Below is a small trained network, with its code and all its weights. Each question gives an input and a target symbol and asks what happens when units are switched off, that is, made to give their printed mean instead of their output.

import numpy as np


def w(rows, s, z=0):
    codes = np.array(rows[::2]) - 128.0
    scale = np.full(codes.shape[1], s)
    scale[-1] = z or s
    return codes * scale


def f(y):
    return y / 2 * (1 + np.tanh(0.7978845608 * (y + 0.044715 * y**3)))


def softmax(a):
    e = np.exp(a - a.max(-1, keepdims=True))
    return e / e.sum(-1, keepdims=True)


def log_softmax(a):
    a = a - a.max(-1, keepdims=True)
    return a - np.log(np.exp(a).sum(-1, keepdims=True))


def net(x, mask):
    ids = ['αβεηλμξσψω'.index(c) for c in x.split()]
    T = len(ids)
    res = E[ids] + P[:T]
    u = 0
    for l in range(2):
        r = res
        for j in range(2):
            rows = slice(3 * j, 3 * j + 3)
            q, k, v = (r @ M[l][rows].T for M in (Q, K, V))
            z = softmax(np.where(np.tri(T) > 0, q @ k.T / 3**0.5, -1e9)) @ v
            o = O[l][rows]
            res = res + np.where(mask[u + j], z, o[:, -1]) @ o[:, :-1]
        u += 2
        y = f(res @ A[l][:, :-1].T + A[l][:, -1])
        res = res + np.where(mask[u : u + 4], y, B[l][:, -1]) @ B[l][:, :-1]
        u += 4
    return log_softmax(res[-1] @ U[:, :-1].T + U[:, -1])


Q, K, V, O, A, B = {}, {}, {}, {}, {}, {}
E = w([
[141,187,33,172],'α',
[116,85,241,88],'β',
[141,194,17,178],'ε',
[140,194,18,179],'η',
[127,97,120,68],'λ',
[118,180,11,180],'μ',
[121,171,77,248],'ξ',
[128,173,8,176],'σ',
[219,106,108,27],'ψ',
[61,226,74,71],'ω',
],0.012)
P = w([
[117,122,114,200],'0',
[201,97,147,165],'1',
[58,90,80,190],'2',
[73,170,126,190],'3',
[216,124,177,119],'4',
[56,65,79,163],'5',
[69,189,135,163],'6',
[221,154,201,86],'7',
[58,33,87,131],'8',
[73,212,161,130],'9',
[229,184,228,57],'10',
[69,1,79,95],'11',
[76,207,158,109],'12',
],0.0095)
Q[0] = w([
[111,127,200,113],'L0H1',
[166,187,69,149],'L0H1',
[198,203,4,113],'L0H1',
[148,152,31,54],'L0H2',
[151,102,155,85],'L0H2',
[115,102,168,148],'L0H2',
],0.029)
K[0] = w([
[129,110,157,77],'L0H1',
[133,184,92,160],'L0H1',
[142,189,4,204],'L0H1',
[151,162,90,81],'L0H2',
[152,98,148,91],'L0H2',
[132,103,151,143],'L0H2',
],0.037)
V[0] = w([
[123,160,67,152],'L0H1',
[118,136,160,110],'L0H1',
[136,160,119,157],'L0H1',
[60,95,232,163],'L0H2',
[88,105,205,167],'L0H2',
[98,95,55,3],'L0H2',
],0.0063)
O[0] = w([
[118,71,254,105,253],'L0H1',
[144,145,92,143,76],'L0H1',
[130,94,198,122,191],'L0H1',
[144,96,79,61,37],'L0H2',
[141,120,73,78,67],'L0H2',
[121,91,200,166,102],'L0H2',
],0.0092,0.0044)
A[0] = w([
[75,96,111,86,72],'L0N1',
[8,86,125,232,3],'L0N2',
[42,255,177,155,48],'L0N3',
[104,24,189,154,48],'L0N4',
],0.0072,0.0026)
B[0] = w([
[169,208,8,57,118],'L0N1',
[211,126,2,66,230],'L0N2',
[101,209,101,125,255],'L0N3',
[4,105,18,93,165],'L0N4',
],0.0079,0.0038)
Q[1] = w([
[252,72,155,121],'L1H1',
[145,182,160,108],'L1H1',
[91,71,141,120],'L1H1',
[80,146,110,161],'L1H2',
[180,120,115,162],'L1H2',
[45,125,200,129],'L1H2',
],0.016)
K[1] = w([
[167,94,57,247],'L1H1',
[127,103,63,82],'L1H1',
[130,172,142,175],'L1H1',
[121,180,170,151],'L1H2',
[113,126,181,130],'L1H2',
[109,105,100,186],'L1H2',
],0.015)
V[1] = w([
[165,139,169,86],'L1H1',
[85,195,139,157],'L1H1',
[86,49,172,241],'L1H1',
[177,81,199,111],'L1H2',
[255,137,79,113],'L1H2',
[209,185,109,76],'L1H2',
],0.011)
O[1] = w([
[70,172,142,140,93],'L1H1',
[171,184,112,177,217],'L1H1',
[151,91,181,230,131],'L1H1',
[121,62,180,60,2],'L1H2',
[95,142,145,254,123],'L1H2',
[156,128,177,166,120],'L1H2',
],0.011,0.0039)
A[1] = w([
[10,21,132,118,92],'L1N1',
[192,191,134,127,55],'L1N2',
[71,4,52,156,33],'L1N3',
[62,141,189,149,253],'L1N4',
],0.014,0.0077)
B[1] = w([
[76,136,101,7,156],'L1N1',
[27,135,218,120,199],'L1N2',
[17,127,225,195,181],'L1N3',
[240,44,83,139,254],'L1N4',
],0.013,0.0075)
U = w([
[136,155,164,171,2],'α',
[175,102,254,86,164],'β',
[111,102,99,145,48],'ε',
[187,59,144,111,214],'η',
[94,90,97,154,75],'λ',
[95,166,165,122,146],'μ',
[79,98,132,176,45],'ξ',
[78,94,119,173,38],'σ',
[88,35,131,87,107],'ψ',
[131,138,12,35,181],'ω',
],0.0084,0.0086)

Each question gives the input, a string of symbols that net reads in full, and the target symbol t.
The units are the heads (3 rows each of Q, K, V and O) and the neurons (one row each of A and B). Each row of codes is followed by its name. A weight is (code - 128) times the scale printed after its matrix; where a second scale follows, it is the last column's (O, A, B and U).
mask holds one flag per unit, layer by layer, with each layer's heads first. A switched-off unit (its flag False) gives its mean, the last column of its rows in O or B, instead of its output. The means were averaged over made-up inputs and are rounded, as every weight is.
A unit's drop is (log p(t) with every unit on - log p(t) with that unit switched off) / (log p(t) with every unit on - log p(t) with every unit switched off).
The circuit of an input: a set's keep is (log p(t) with only the set's units on - log p(t) with every unit switched off) / (log p(t) with every unit on - log p(t) with every unit switched off). Starting from all 12 units, units are removed one at a time, each time the one whose removal leaves the highest keep (on an exact tie, the one counted first), for as long as the keep stays at least 0.8.
units of the circuit, in order: the units of the circuit, biggest drop first
most important unit: the unit with the biggest drop
k most important neurons: the k neurons with the biggest drops, biggest first
k most important neurons of layer l: the k neurons of layer l with the biggest drops, biggest first
heads that matter: for each layer, one digit per head in row order, 1 if its drop is at least 0.15 and else 0, layers parted by /
input σ ψ σ, target ψ: most important unit -> L1N3
input ε ε ε ω, target μ: heads that matter -> 00 / 10
input η η β α ξ μ λ, target ω: units of the circuit, in order -> [L0H1; L1H1; L0H2]
input σ σ λ β σ ψ ε ψ λ, target ψ: 3 most important neurons -> [L1N3; L1N1; L0N2]
input ξ ξ λ ω σ ξ μ ψ λ λ, target η: units of the circuit, in order -> [L0H2; L1N4]
input ψ ξ η α σ ψ, target ψ: units of the circuit, in order -> [L0N4; L1N1; L1N3; L0H2]
input α ξ ω ξ, target μ: units of the circuit, in order -> [L1N2; L1H1; L0N3; L1H2]
input λ ε ω η ε σ β, target ω: units of the circuit, in order -> [L0H2; L0H1]
input α λ α η ξ η ξ α β ψ α ψ, target ψ: units of the circuit, in order -> [L0N4; L1N3; L1N1; L0H2]
input ε ψ β, target ψ: 3 most important neurons -> [L0N2; L1N3; L1N1]
input ε λ μ ψ β ε ω ψ α μ, target η: heads that matter -> 11 / 10
input β α ψ β ψ β μ ψ β, target ψ: heads that matter -> 01 / 11
input β α β ε ω ξ ω ε ξ, target ω: heads that matter -> 00 / 11
input λ ε η ω ε α ω β λ ω ξ λ, target ω: most important unit -> L1H1
input λ ξ ω, target ω: heads that matter -> 00 / 00
input β λ ω ω σ μ ξ σ ω η μ σ η, target μ: 3 most important neurons -> [L1N2; L0N3; L1N4]
input ε ψ ψ λ, target η: 3 most important neurons of layer 1 -> [L1N4; L1N2; L1N3]
input μ η ω, target ω: heads that matter -> 10 / 00
input μ η α μ η ω β μ β η η ψ η, target η: 3 most important neurons -> [L0N4; L1N4; L0N2]
input λ ε ε η α ε ε λ ω μ α β ε, target ω: heads that matter -> 11 / 10
input ψ ε ε α ξ ω μ, target μ: most important unit -> L1N2
input ε η η ω ε ξ α ε ε μ λ ξ ε, target μ: heads that matter -> 10 / 11
input ε β ξ β μ ψ ε σ α λ α α σ, target η: heads that matter -> 10 / 10
input ω β σ α σ α μ ψ η, target ψ: 2 most important neurons of layer 0 -> [L0N2; L0N1]
input α ω β μ η α ξ η α β ψ α ε, target η: heads that matter -> 11 / 10
input ε ε μ λ β η μ ω β ξ ψ β α, target ω: heads that matter -> 00 / 11
input ε σ ε ω λ η, target ω: heads that matter -> 00 / 10
input ψ μ ψ ξ, target η: units of the circuit, in order -> [L0H1; L1N4]
input ψ ε μ α β, target η: heads that matter -> 00 / 01
input α ψ α η, target η: most important unit -> L1H1
